Below is a small trained network, with its code and all its weights. Each question gives an input and a target symbol and asks what happens when units are switched off, that is, made to give their printed mean instead of their output.

import numpy as np


def w(rows, s, z=0):
    codes = np.array(rows[::2]) - 128.0
    scale = np.full(codes.shape[1], s)
    scale[-1] = z or s
    return codes * scale


def norm(h):
    return h / np.sqrt((h * h).mean(-1, keepdims=True) + 1e-5)


def f(y):
    return np.maximum(y, 0)


def softmax(a):
    e = np.exp(a - a.max(-1, keepdims=True))
    return e / e.sum(-1, keepdims=True)


def log_softmax(a):
    a = a - a.max(-1, keepdims=True)
    return a - np.log(np.exp(a).sum(-1, keepdims=True))


def net(x, mask):
    ids = ['γδεθξφψ'.index(c) for c in x.split()]
    T = len(ids)
    res = E[ids] + P[:T]
    q, k, v = (norm(res) @ M[0].T for M in (Q, K, V))
    z = softmax(np.where(np.tri(T) > 0, q @ k.T / 3**0.5, -1e9)) @ v
    res = res + np.where(mask[0], z, O[0][:, -1]) @ O[0][:, :-1]
    y = f(norm(res) @ A[0][:, :-1].T + A[0][:, -1])
    res = res + np.where(mask[1:9], y, B[0][:, -1]) @ B[0][:, :-1]
    return log_softmax(norm(res)[-1] @ U[:, :-1].T + U[:, -1])


Q, K, V, O, A, B = {}, {}, {}, {}, {}, {}
E = w([
[171,70,164,71,7,201],'γ',
[26,53,173,124,91,141],'δ',
[120,85,169,104,38,143],'ε',
[48,67,171,112,108,223],'θ',
[58,42,169,202,90,24],'ξ',
[206,75,174,242,107,145],'φ',
[115,253,141,220,49,171],'ψ',
],0.014)
P = w([
[240,215,112,90,179,58],'0',
[83,105,8,129,148,99],'1',
[153,124,44,117,129,144],'2',
[173,128,68,123,123,122],'3',
[156,134,114,95,106,157],'4',
[144,137,148,98,108,163],'5',
[143,138,168,127,111,143],'6',
[115,144,199,150,119,161],'7',
[102,150,200,159,125,196],'8',
],0.011)
Q[0] = w([
[123,93,3,13,199,87],'H0',
[184,99,119,59,141,36],'H0',
[59,24,94,210,32,163],'H0',
],0.0058)
K[0] = w([
[83,55,30,207,132,158],'H0',
[111,116,66,140,113,205],'H0',
[139,216,254,166,179,99],'H0',
],0.0086)
V[0] = w([
[104,2,147,114,137,5],'H0',
[55,243,107,105,64,72],'H0',
[59,114,136,26,158,180],'H0',
],0.013)
O[0] = w([
[110,116,212,27,135,97,169],'H0',
[9,195,56,113,50,63,65],'H0',
[156,171,31,28,246,86,3],'H0',
],0.014,0.004)
A[0] = w([
[198,174,128,110,52,133,198],'N0',
[151,86,75,172,171,37,174],'N1',
[165,199,18,138,244,147,151],'N2',
[129,25,198,127,177,63,169],'N3',
[55,175,170,175,122,101,213],'N4',
[206,217,118,110,247,138,32],'N5',
[44,235,125,1,153,48,4],'N6',
[98,117,177,214,58,136,146],'N7',
],0.0099,0.0032)
B[0] = w([
[56,131,105,68,187,167,181],'N0',
[39,147,180,142,95,170,156],'N1',
[43,118,153,153,111,149,196],'N2',
[170,106,153,70,154,171,191],'N3',
[126,89,38,88,128,162,182],'N4',
[68,78,223,168,37,131,172],'N5',
[198,248,145,184,159,103,150],'N6',
[171,81,58,114,131,90,248],'N7',
],0.012,0.011)
U = w([
[246,79,33,85,243,231,127],'γ',
[164,181,134,100,206,109,200],'δ',
[119,41,32,8,107,113,2],'ε',
[32,118,162,128,230,244,117],'θ',
[97,56,223,54,70,89,112],'ξ',
[253,100,229,220,107,153,174],'φ',
[131,225,107,190,21,168,176],'ψ',
],0.0067,0.0051)

Each question gives the input, a string of symbols that net reads in full, and the target symbol t.
The units are the heads (3 rows each of Q, K, V and O) and the neurons (one row each of A and B). Each row of codes is followed by its name. A weight is (code - 128) times the scale printed after its matrix; where a second scale follows, it is the last column's (O, A, B and U).
mask holds one flag per unit, heads first, then neurons. A switched-off unit (its flag False) gives its mean, the last column of its rows in O or B, instead of its output. The means were averaged over made-up inputs and are rounded, as every weight is.
A unit's drop is (log p(t) with every unit on - log p(t) with that unit switched off) / (log p(t) with every unit on - log p(t) with every unit switched off).
The circuit of an input: a set's keep is (log p(t) with only the set's units on - log p(t) with every unit switched off) / (log p(t) with every unit on - log p(t) with every unit switched off). Starting from all 9 units, units are removed one at a time, each time the one whose removal leaves the highest keep (on an exact tie, the one counted first), for as long as the keep stays at least 0.8.
circuit, biggest first: the units of the circuit, biggest drop first
k most important neurons: the k neurons with the biggest drops, biggest first
drop when u is switched off: that unit's drop, to one decimal
input θ γ θ ε, target θ: circuit, biggest first	[H0 N2 N5 N7]
input γ θ ξ γ φ θ, target γ: circuit, biggest first	[N5 H0]
input γ ξ γ θ ξ, target γ: 2 most important neurons	[N3 N5]
input θ γ ψ θ ε δ γ ψ, target θ: circuit, biggest first	[H0 N2]
input γ γ ε, target γ: circuit, biggest first	[H0 N5]
input θ δ φ, target θ: circuit, biggest first	[H0 N2 N5 N1]
input γ γ φ ξ δ φ δ δ, target γ: circuit, biggest first	[N5 N2 H0]
input φ γ φ γ φ γ, target φ: circuit, biggest first	[H0]
input ε δ δ δ ξ φ, target ε: circuit, biggest first	[H0 N7 N4 N5]
input ε θ ε ψ θ, target ε: 2 most important neurons	[N7 N4]
input ε ψ φ γ, target ψ: drop when H0 is switched off	1.9
input ψ φ ψ ψ θ δ, target ψ: drop when H0 is switched off	1.4
input φ φ θ ξ δ, target φ: drop when N7 is switched off	0.0
